Here is a tiny trained network, its code and every weight. The questions are about switching its units off for an input and a target symbol, where a switched-off unit gives its printed mean instead of its output.

import numpy as np


def w(rows, s, z=0):
    codes = np.array(rows[::2]) - 128.0
    scale = np.full(codes.shape[1], s)
    scale[-1] = z or s
    return codes * scale


def f(y):
    return np.maximum(y, 0)


def softmax(a):
    e = np.exp(a - a.max(-1, keepdims=True))
    return e / e.sum(-1, keepdims=True)


def log_softmax(a):
    a = a - a.max(-1, keepdims=True)
    return a - np.log(np.exp(a).sum(-1, keepdims=True))


def net(x, mask):
    ids = ['ΓΘΛΠΣΦΩβδεζημξτ'.index(c) for c in x.split()]
    T = len(ids)
    res = E[ids] + P[:T]
    u = 0
    for l in range(2):
        q, k, v = (res @ M[l].T for M in (Q, K, V))
        z = softmax(np.where(np.tri(T) > 0, q @ k.T / 4**0.5, -1e9)) @ v
        res = res + np.where(mask[u], z, O[l][:, -1]) @ O[l][:, :-1]
        u += 1
        y = f(res @ A[l][:, :-1].T + A[l][:, -1])
        res = res + np.where(mask[u : u + 8], y, B[l][:, -1]) @ B[l][:, :-1]
        u += 8
    return log_softmax(res[-1] @ U[:, :-1].T + U[:, -1])


Q, K, V, O, A, B = {}, {}, {}, {}, {}, {}
E = w([
[156,159,173],'Γ',
[32,125,158],'Θ',
[65,107,53],'Λ',
[82,131,211],'Π',
[126,131,186],'Σ',
[95,135,145],'Φ',
[189,190,107],'Ω',
[188,143,135],'β',
[46,108,102],'δ',
[22,113,124],'ε',
[110,251,67],'ζ',
[190,142,137],'η',
[127,156,191],'μ',
[33,167,124],'ξ',
[114,108,35],'τ',
],0.02)
P = w([
[68,244,40],'0',
[164,2,171],'1',
[165,23,224],'2',
[186,39,230],'3',
[199,46,226],'4',
[211,56,208],'5',
[202,32,194],'6',
[229,46,186],'7',
[175,36,184],'8',
[231,67,154],'9',
[143,14,141],'10',
[213,42,172],'11',
[221,50,154],'12',
],0.0081)
Q[0] = w([
[2,199,98],'L0H0',
[137,118,41],'L0H0',
[52,69,118],'L0H0',
[116,43,242],'L0H0',
],0.008)
K[0] = w([
[10,148,168],'L0H0',
[113,127,188],'L0H0',
[75,162,140],'L0H0',
[87,144,60],'L0H0',
],0.013)
V[0] = w([
[123,179,116],'L0H0',
[144,159,247],'L0H0',
[138,98,104],'L0H0',
[80,135,217],'L0H0',
],0.011)
O[0] = w([
[102,155,92,136],'L0H0',
[125,175,177,3],'L0H0',
[246,204,165,128],'L0H0',
[204,136,254,177],'L0H0',
],0.0081,0.0038)
A[0] = w([
[149,69,113,147],'L0N0',
[113,2,195,138],'L0N1',
[174,95,193,225],'L0N2',
[165,89,93,59],'L0N3',
[218,32,87,243],'L0N4',
[196,108,198,122],'L0N5',
[166,139,98,253],'L0N6',
[104,222,97,214],'L0N7',
],0.0094,0.0051)
B[0] = w([
[170,176,154,172],'L0N0',
[180,253,163,249],'L0N1',
[18,115,63,209],'L0N2',
[200,165,163,139],'L0N3',
[59,192,233,222],'L0N4',
[106,75,48,170],'L0N5',
[6,145,190,168],'L0N6',
[89,50,199,147],'L0N7',
],0.0067,0.011)
Q[1] = w([
[193,93,96],'L1H0',
[155,145,86],'L1H0',
[68,172,157],'L1H0',
[207,99,12],'L1H0',
],0.011)
K[1] = w([
[116,226,134],'L1H0',
[125,136,104],'L1H0',
[104,50,119],'L1H0',
[183,252,186],'L1H0',
],0.015)
V[1] = w([
[158,65,215],'L1H0',
[137,107,77],'L1H0',
[104,10,94],'L1H0',
[107,54,145],'L1H0',
],0.014)
O[1] = w([
[110,216,146,11],'L1H0',
[185,110,74,111],'L1H0',
[80,158,10,218],'L1H0',
[108,191,136,195],'L1H0',
],0.012,0.011)
A[1] = w([
[253,131,142,92],'L1N0',
[138,89,203,85],'L1N1',
[183,147,47,123],'L1N2',
[51,32,77,157],'L1N3',
[147,87,217,65],'L1N4',
[168,65,187,2],'L1N5',
[123,9,136,232],'L1N6',
[189,66,174,15],'L1N7',
],0.012,0.0063)
B[1] = w([
[104,213,156,128],'L1N0',
[172,107,76,163],'L1N1',
[131,2,166,172],'L1N2',
[158,164,175,252],'L1N3',
[151,55,67,167],'L1N4',
[160,161,140,135],'L1N5',
[185,205,130,181],'L1N6',
[43,218,147,128],'L1N7',
],0.0089,0.021)
U = w([
[158,157,131,3],'Γ',
[153,210,191,130],'Θ',
[145,73,47,113],'Λ',
[138,101,180,71],'Π',
[133,115,173,108],'Σ',
[125,157,164,113],'Φ',
[209,237,156,41],'Ω',
[164,168,141,138],'β',
[84,69,62,42],'δ',
[136,233,2,188],'ε',
[186,195,111,141],'ζ',
[159,159,132,95],'η',
[134,75,189,189],'μ',
[148,167,125,121],'ξ',
[239,193,101,141],'τ',
],0.0087,0.0038)

Each question gives the input, a string of symbols that net reads in full, and the target symbol t.
The units are the heads (4 rows each of Q, K, V and O) and the neurons (one row each of A and B). Each row of codes is followed by its name. A weight is (code - 128) times the scale printed after its matrix; where a second scale follows, it is the last column's (O, A, B and U).
mask holds one flag per unit, layer by layer, with each layer's heads first. A switched-off unit (its flag False) gives its mean, the last column of its rows in O or B, instead of its output. The means were averaged over made-up inputs and are rounded, as every weight is.
A unit's drop is (log p(t) with every unit on - log p(t) with that unit switched off) / (log p(t) with every unit on - log p(t) with every unit switched off).
The circuit of an input: a set's keep is (log p(t) with only the set's units on - log p(t) with every unit switched off) / (log p(t) with every unit on - log p(t) with every unit switched off). Starting from the 12 units with the biggest drops (on a tie, the unit counted first), units are removed one at a time, each time the one whose removal leaves the highest keep (on an exact tie, the one counted first), for as long as the keep stays at least 0.8.
circuit, biggest first: the units of the circuit, biggest drop first
unit that matters most: the unit with the biggest drop
top k neurons: the k neurons with the biggest drops, biggest first
top k neurons in layer l: the k neurons of layer l with the biggest drops, biggest first
input ε μ ε Φ ξ τ τ τ Θ, target ε: top 2 neurons in layer 1 => [L1N2, L1N3]
input Λ μ ζ Φ ε, target Λ: top 2 neurons in layer 0 => [L0N1, L0N7]
input ε Θ Π Π τ Λ, target ε: top 4 neurons => [L0N7, L0N1, L0N4, L0N2]
input τ ε ε τ ε Σ, target τ: circuit, biggest first => [L1H0, L1N6, L0N1, L0N4]
input δ τ τ μ τ ε, target δ: circuit, biggest first => [L1H0, L0H0]
input τ ε Π τ μ μ Λ ζ, target τ: circuit, biggest first => [L1H0, L1N6, L0H0, L0N1]
input ε Π β τ ε ε ε ε Λ Σ τ ξ, target ε: circuit, biggest first => [L0N1, L0N7, L1H0, L0N4]
input τ τ τ τ ξ τ ε τ ε Θ ε ε, target τ: top 3 neurons => [L1N6, L1N3, L0N1]
input Λ δ ε η, target Λ: top 3 neurons => [L0N7, L0N1, L1N2]
input τ Λ τ μ, target τ: circuit, biggest first => [L1N6, L1H0, L0N1, L0N4]
input τ Φ η ξ, target τ: circuit, biggest first => [L1N6, L1H0, L0N1]
input τ τ δ μ Θ τ Π τ, target τ: top 2 neurons => [L1N6, L1N3]
input ε Λ β η, target ε: top 4 neurons in layer 0 => [L0N1, L0N7, L0N4, L0N2]
input ε Θ τ τ ε ε μ β ε Π ε β, target ε: top 2 neurons => [L0N1, L0N4]
input ε Θ β ε δ Γ ζ μ ε ε Γ, target ε: top 3 neurons => [L0N1, L0N7, L0N4]
input Λ μ Λ ε μ ε τ ε τ ε Σ μ μ, target Λ: unit that matters most => L0N7
input ε Φ Φ Σ ξ ε Σ ε β τ Σ, target ε: unit that matters most => L0N1
input μ Π ζ, target μ: circuit, biggest first => [L0N1, L1H0]
input Λ Λ τ η ε Σ ξ ε ε Θ ε Θ, target Λ: top 4 neurons => [L0N1, L0N7, L1N2, L0N4]
input Λ Λ ε ε μ τ ε μ ε ε Θ Φ η, target Λ: circuit, biggest first => [L1H0, L0N1, L0N4]
input τ ε ε δ Θ Λ τ μ ε Φ, target τ: top 4 neurons => [L1N6, L0N1, L1N3, L0N7]
input τ μ ε Θ, target τ: top 4 neurons => [L1N6, L1N3, L0N1, L0N7]
input Λ ε Π Π, target Λ: top 3 neurons => [L0N1, L0N7, L1N2]
input μ ε Λ, target μ: top 4 neurons => [L0N1, L1N4, L1N6, L1N3]
input Λ η Θ Θ Π ε δ τ μ δ, target Λ: circuit, biggest first => [L0N1, L1H0, L0H0]
input ε Π ε ε ε δ Λ, target ε: top 4 neurons => [L0N1, L0N7, L0N4, L1N2]
input Θ Σ ε, target Θ: unit that matters most => L0N7
